Here is a tiny trained network, its code and every weight. The questions are about switching its units off for an input and a class, where a switched-off unit gives its printed mean instead of its output.

import numpy as np


def w(rows, s, z=0):
    codes = np.array(rows[::2]) - 128.0
    scale = np.full(codes.shape[1], s)
    scale[-1] = z or s
    return codes * scale


def norm(h):
    return h / np.sqrt((h * h).mean(-1, keepdims=True) + 1e-5)


def f(y):
    return np.maximum(y, 0)


def log_softmax(a):
    a = a - a.max(-1, keepdims=True)
    return a - np.log(np.exp(a).sum(-1, keepdims=True))


def net(x, mask):
    res = np.array(x, float).reshape(1, 2) / 4 @ E
    u = 0
    for l in range(3):
        y = f(norm(res) @ A[l][:, :-1].T + A[l][:, -1])
        res = res + np.where(mask[u : u + 7], y, B[l][:, -1]) @ B[l][:, :-1]
        u += 7
    return log_softmax(norm(res)[-1] @ U[:, :-1].T + U[:, -1])


A, B = {}, {}
E = w([
[60,17,44,50,83],'x0',
[111,108,2,84,216],'x1',
],0.005)
A[0] = w([
[186,226,145,130,168,48],'0.n0',
[159,190,91,129,245,61],'0.n1',
[222,93,38,162,199,36],'0.n2',
[132,104,228,138,87,109],'0.n3',
[82,32,57,146,149,50],'0.n4',
[188,152,47,62,224,36],'0.n5',
[45,107,3,44,115,5],'0.n6',
],0.0055,0.0016)
B[0] = w([
[145,197,208,78,172,219],'0.n0',
[89,104,120,33,38,213],'0.n1',
[108,139,93,89,166,192],'0.n2',
[174,80,119,62,178,210],'0.n3',
[127,162,155,211,114,212],'0.n4',
[118,123,44,103,253,215],'0.n5',
[100,147,120,227,141,253],'0.n6',
],0.0065,0.0046)
A[1] = w([
[137,188,189,150,183,4],'1.n0',
[199,111,120,207,149,169],'1.n1',
[43,103,2,88,62,198],'1.n2',
[57,79,22,202,90,70],'1.n3',
[48,114,236,145,54,128],'1.n4',
[29,156,113,156,174,221],'1.n5',
[127,57,51,70,72,222],'1.n6',
],0.0054,0.0022)
B[1] = w([
[142,58,152,213,239,189],'1.n0',
[152,166,101,46,87,163],'1.n1',
[235,209,179,176,120,254],'1.n2',
[114,145,178,226,59,238],'1.n3',
[134,130,6,139,213,207],'1.n4',
[125,1,166,55,131,231],'1.n5',
[127,116,212,191,81,213],'1.n6',
],0.0054,0.0043)
A[2] = w([
[95,126,113,137,150,7],'2.n0',
[81,251,135,255,200,73],'2.n1',
[193,128,219,117,33,37],'2.n2',
[92,67,159,137,14,32],'2.n3',
[30,194,80,151,14,126],'2.n4',
[81,57,157,208,75,168],'2.n5',
[127,196,245,63,127,79],'2.n6',
],0.0058,0.0015)
B[2] = w([
[109,76,120,150,114,136],'2.n0',
[112,63,67,96,104,254],'2.n1',
[109,142,64,95,117,202],'2.n2',
[55,119,166,127,140,180],'2.n3',
[108,254,151,152,128,160],'2.n4',
[151,141,175,79,144,232],'2.n5',
[143,130,112,204,97,229],'2.n6',
],0.0088,0.0048)
U = w([
[84,182,100,88,84,76],'0',
[79,55,187,20,87,155],'1',
[223,168,184,217,146,153],'2',
[119,128,149,111,129,2],'3',
[200,97,66,79,50,104],'4',
[65,127,215,205,49,158],'5',
[133,191,119,4,209,137],'6',
[85,58,55,175,172,174],'7',
],0.019,0.0097)

Each question gives the input, the list of numbers given to net, and the class t.
The units are the neurons (one row each of A and B). Each row of codes is followed by its name. A weight is (code - 128) times the scale printed after its matrix; where a second scale follows, it is the last column's (A, B and U).
mask holds one flag per neuron, layer by layer. A switched-off neuron (its flag False) gives its mean, the last column of its row in B, instead of its output. The means were averaged over made-up inputs and are rounded, as every weight is.
A unit's drop is (log p(t) with every unit on - log p(t) with that unit switched off) / (log p(t) with every unit on - log p(t) with every unit switched off).
unit that matters most: the unit with the biggest drop
top k neurons: the k neurons with the biggest drops, biggest first
k most important neurons of layer l: the k neurons of layer l with the biggest drops, biggest first
drop when u is switched off: that unit's drop, to one decimal
input [-2,4], class 6: unit that matters most => 0.n5
input [-1,3], class 6: top 4 neurons => (0.n5, 0.n1, 2.n6, 1.n5)
input [-4,2], class 6: top 4 neurons => (1.n3, 0.n0, 1.n2, 1.n6)
input [-1,-7], class 2: 3 most important neurons of layer 0 => (0.n3, 0.n1, 0.n6)
input [-7,3], class 6: top 3 neurons => (1.n3, 1.n6, 1.n2)
input [2,-2], class 1: top 3 neurons => (0.n0, 0.n3, 0.n2)
input [2,-5], class 1: 3 most important neurons of layer 0 => (0.n0, 0.n3, 0.n6)
input [2,1], class 5: top 2 neurons => (1.n3, 0.n0)
input [1,-2], class 1: top 2 neurons => (0.n0, 1.n2)
input [2,-4], class 1: top 3 neurons => (0.n0, 1.n2, 0.n3)
input [3,-2], class 5: top 2 neurons => (0.n0, 1.n3)
input [2,-6], class 1: 2 most important neurons of layer 0 => (0.n0, 0.n6)
input [7,4], class 5: top 2 neurons => (1.n3, 1.n4)
input [4,-2], class 5: unit that matters most => 0.n0
input [3,-8], class 1: top 2 neurons => (1.n2, 0.n0)
input [3,-5], class 1: drop when 2.n3 is switched off => 0.0
input [4,2], class 5: drop when 1.n4 is switched off => 0.1
input [-2,3], class 6: drop when 0.n5 is switched off => 0.5
